Below is a small trained network, with its code and all its weights. Each question gives an input and a target symbol and asks what happens when units are switched off, that is, made to give their printed mean instead of their output.

import numpy as np


def w(rows, s, z=0):
    codes = np.array(rows[::2]) - 128.0
    scale = np.full(codes.shape[1], s)
    scale[-1] = z or s
    return codes * scale


def f(y):
    return y / 2 * (1 + np.tanh(0.7978845608 * (y + 0.044715 * y**3)))


def softmax(a):
    e = np.exp(a - a.max(-1, keepdims=True))
    return e / e.sum(-1, keepdims=True)


def log_softmax(a):
    a = a - a.max(-1, keepdims=True)
    return a - np.log(np.exp(a).sum(-1, keepdims=True))


def net(x, mask):
    ids = ['ΓΔΘΛαβεζημπστφψω'.index(c) for c in x.split()]
    T = len(ids)
    res = E[ids] + P[:T]
    r = res
    for j in range(2):
        rows = slice(2 * j, 2 * j + 2)
        q, k, v = (r @ M[0][rows].T for M in (Q, K, V))
        z = softmax(np.where(np.tri(T) > 0, q @ k.T / 2**0.5, -1e9)) @ v
        o = O[0][rows]
        res = res + np.where(mask[j], z, o[:, -1]) @ o[:, :-1]
    y = f(res @ A[0][:, :-1].T + A[0][:, -1])
    res = res + np.where(mask[2:26], y, B[0][:, -1]) @ B[0][:, :-1]
    return log_softmax(res[-1] @ U[:, :-1].T + U[:, -1])


Q, K, V, O, A, B = {}, {}, {}, {}, {}, {}
E = w([
[153,135,155,199,130,144,95,129,143],'Γ',
[185,80,168,109,18,139,103,141,128],'Δ',
[115,179,151,133,78,112,110,179,94],'Θ',
[120,164,136,208,144,132,107,141,122],'Λ',
[164,72,138,209,116,149,122,117,152],'α',
[170,85,142,156,76,146,122,131,132],'β',
[143,110,125,132,87,143,143,167,86],'ε',
[154,129,103,172,132,159,119,138,103],'ζ',
[119,143,119,175,104,138,142,171,76],'η',
[86,162,183,179,127,92,129,177,97],'μ',
[114,95,146,254,168,126,129,126,174],'π',
[106,117,113,175,80,180,163,134,129],'σ',
[152,159,95,86,40,184,120,153,108],'τ',
[83,107,176,107,86,143,151,164,197],'φ',
[161,117,143,87,157,143,117,205,99],'ψ',
[151,145,131,69,159,158,89,186,203],'ω',
],0.0069)
P = w([
[136,142,117,81,175,111,151,37,124],'0',
[136,121,176,209,94,213,5,192,139],'1',
[134,131,185,188,81,240,3,228,128],'2',
[123,103,152,147,97,211,19,214,132],'3',
[106,51,81,128,137,143,67,199,133],'4',
[91,57,79,124,155,178,106,213,129],'5',
[104,103,84,132,166,180,120,215,148],'6',
[122,114,78,127,148,174,163,221,148],'7',
[139,119,90,122,164,180,188,216,160],'8',
[148,144,85,124,154,175,212,217,162],'9',
[173,152,114,136,149,168,221,225,183],'10',
[200,158,132,151,141,162,227,230,200],'11',
[217,179,162,174,136,146,241,210,199],'12',
],0.0041)
Q[0] = w([
[167,117,174,157,117,165,124,228,69],'h0',
[113,105,118,66,177,58,113,25,59],'h0',
[3,56,91,95,138,138,16,46,61],'h1',
[102,96,89,210,75,190,107,234,85],'h1',
],0.014)
K[0] = w([
[153,158,122,154,116,143,180,54,108],'h0',
[144,104,117,165,101,168,57,234,220],'h0',
[83,91,164,170,95,173,3,173,95],'h1',
[76,111,120,50,203,181,174,171,162],'h1',
],0.017)
V[0] = w([
[105,206,132,50,79,115,124,176,71],'h0',
[201,47,130,77,52,136,117,111,139],'h0',
[127,140,147,64,165,114,89,134,250],'h1',
[241,127,121,104,224,104,59,158,46],'h1',
],0.024)
O[0] = w([
[225,45,203,100,227,175,115,139,6,126],'h0',
[38,168,201,124,157,232,239,76,136,154],'h0',
[84,107,93,21,230,148,54,124,222,253],'h1',
[254,194,180,119,161,110,189,176,246,115],'h1',
],0.0097,0.0039)
A[0] = w([
[96,149,121,136,174,88,156,205,98,97],'n0',
[172,79,123,114,156,90,120,118,94,91],'n1',
[159,131,183,113,120,54,183,56,111,76],'n2',
[176,211,92,51,52,192,112,126,88,62],'n3',
[177,157,169,188,90,82,160,73,112,12],'n4',
[161,79,171,126,188,126,129,112,83,48],'n5',
[193,176,131,163,140,143,158,135,153,67],'n6',
[139,142,183,109,93,101,50,83,145,103],'n7',
[158,94,70,127,99,51,118,136,143,59],'n8',
[122,129,158,118,184,156,177,96,98,4],'n9',
[172,173,155,133,109,117,99,16,149,124],'n10',
[79,105,112,125,137,111,128,130,100,29],'n11',
[161,148,133,110,113,79,72,94,118,37],'n12',
[149,205,203,94,133,100,58,62,90,86],'n13',
[77,130,213,217,202,44,121,178,138,78],'n14',
[155,158,101,148,160,134,85,42,119,99],'n15',
[96,183,88,115,100,83,157,125,147,2],'n16',
[196,236,136,138,124,87,79,8,115,75],'n17',
[111,179,138,77,128,102,133,157,90,95],'n18',
[153,159,155,163,112,92,164,107,110,97],'n19',
[109,114,147,171,84,97,141,103,68,79],'n20',
[140,163,98,89,168,130,129,124,143,27],'n21',
[128,93,57,110,142,117,204,122,129,103],'n22',
[136,97,117,229,185,98,148,88,151,57],'n23',
],0.012,0.0098)
B[0] = w([
[117,62,163,120,112,118,115,107,168,118],'n0',
[76,122,207,186,159,55,103,112,185,204],'n1',
[105,148,181,140,151,168,116,139,110,122],'n2',
[180,118,66,122,149,167,147,95,122,119],'n3',
[97,45,147,113,139,193,23,225,130,136],'n4',
[103,184,14,117,142,152,220,132,110,239],'n5',
[84,36,107,96,79,144,143,151,137,186],'n6',
[119,115,89,123,140,58,116,152,145,146],'n7',
[102,186,160,33,103,139,215,83,80,255],'n8',
[204,80,128,123,39,105,28,101,172,195],'n9',
[62,159,117,138,116,155,129,175,181,111],'n10',
[160,117,145,141,99,101,178,142,129,136],'n11',
[137,118,206,81,142,167,125,115,114,124],'n12',
[159,94,88,124,183,99,151,135,107,111],'n13',
[165,130,157,56,104,72,158,70,104,126],'n14',
[110,104,139,76,101,125,130,163,140,97],'n15',
[192,8,150,187,199,130,124,82,139,184],'n16',
[128,130,74,87,83,86,88,159,126,130],'n17',
[98,91,132,162,134,156,149,111,170,96],'n18',
[144,186,154,173,141,105,133,174,108,157],'n19',
[174,200,119,139,194,118,53,73,142,178],'n20',
[131,145,142,166,104,121,125,100,101,196],'n21',
[132,155,151,129,134,132,83,145,121,116],'n22',
[175,82,59,153,110,128,143,74,152,104],'n23',
],0.015,0.0032)
U = w([
[126,159,3,146,49,70,99,146,194,2],'Γ',
[146,99,164,106,71,178,86,69,128,18],'Δ',
[125,117,76,141,204,95,182,159,78,164],'Θ',
[132,183,60,51,70,77,139,142,98,40],'Λ',
[122,83,77,203,115,112,118,97,186,52],'α',
[59,199,150,148,98,196,206,91,150,230],'β',
[163,101,189,122,155,215,151,161,36,166],'ε',
[139,142,53,163,40,96,112,221,146,145],'ζ',
[180,100,122,149,124,100,59,181,91,188],'η',
[140,114,203,104,136,66,123,114,86,134],'μ',
[137,102,83,112,103,75,171,40,139,72],'π',
[120,190,37,161,95,102,46,88,114,119],'σ',
[200,130,54,104,122,194,160,85,65,230],'τ',
[8,29,59,74,126,157,59,85,45,197],'φ',
[176,56,128,71,125,146,198,193,148,75],'ψ',
[132,148,85,17,232,152,52,129,218,64],'ω',
],0.0038,0.0022)

Each question gives the input, a string of symbols that net reads in full, and the target symbol t.
The units are the heads (2 rows each of Q, K, V and O) and the neurons (one row each of A and B). Each row of codes is followed by its name. A weight is (code - 128) times the scale printed after its matrix; where a second scale follows, it is the last column's (O, A, B and U).
mask holds one flag per unit, heads first, then neurons. A switched-off unit (its flag False) gives its mean, the last column of its rows in O or B, instead of its output. The means were averaged over made-up inputs and are rounded, as every weight is.
A unit's drop is (log p(t) with every unit on - log p(t) with that unit switched off) / (log p(t) with every unit on - log p(t) with every unit switched off).
The circuit of an input: a set's keep is (log p(t) with only the set's units on - log p(t) with every unit switched off) / (log p(t) with every unit on - log p(t) with every unit switched off). Starting from the 12 units with the biggest drops (on a tie, the unit counted first), units are removed one at a time, each time the one whose removal leaves the highest keep (on an exact tie, the one counted first), for as long as the keep stays at least 0.8.
units of the circuit, in order: the units of the circuit, biggest drop first
k most important neurons: the k neurons with the biggest drops, biggest first
which heads matter: for each layer, one digit per head in row order, 1 if its drop is at least 0.15 and else 0, layers parted by /
input β Θ Δ, target β: units of the circuit, in order	[h0]
input Λ Δ τ, target Λ: units of the circuit, in order	[h0, n8]
input φ τ ζ, target φ: which heads matter	01
input Θ Λ μ, target Θ: which heads matter	10
input β α τ ω ψ Γ Γ, target β: which heads matter	10
input π α Γ ω π Θ Θ Θ Δ Λ τ, target τ: which heads matter	11
input ζ φ φ ε, target φ: which heads matter	01
input β α Θ η β μ τ β Θ α β Θ α, target β: which heads matter	10
input ω Δ ω β, target ω: which heads matter	01
input τ Θ β, target τ: which heads matter	10
input σ Λ β π, target σ: which heads matter	11
input ε Λ Δ, target ε: which heads matter	11
input Δ Θ Θ, target Δ: which heads matter	10
input μ α α Θ φ ω Λ τ α Θ Θ α Δ, target μ: most important neuron	[n1]
input σ τ Θ Δ, target σ: units of the circuit, in order	[h1, n20, h0]
input α α Λ η, target α: 2 most important neurons	[n16, n8]
input Θ Θ σ ω, target Θ: which heads matter	10
input ω φ ω η, target ω: which heads matter	01
input β φ β, target β: 2 most important neurons	[n9, n16]
input ψ ε β, target ψ: units of the circuit, in order	[h1, n6]
input β π ω, target β: units of the circuit, in order	[h0]
input τ τ Θ, target τ: units of the circuit, in order	[h0, n5, n9]
input Θ Λ φ ε, target Θ: units of the circuit, in order	[h0, n5, n1]
input τ τ Θ ε, target τ: 2 most important neurons	[n5, n9]
input η σ ζ, target η: units of the circuit, in order	[h1, n4, h0, n20]
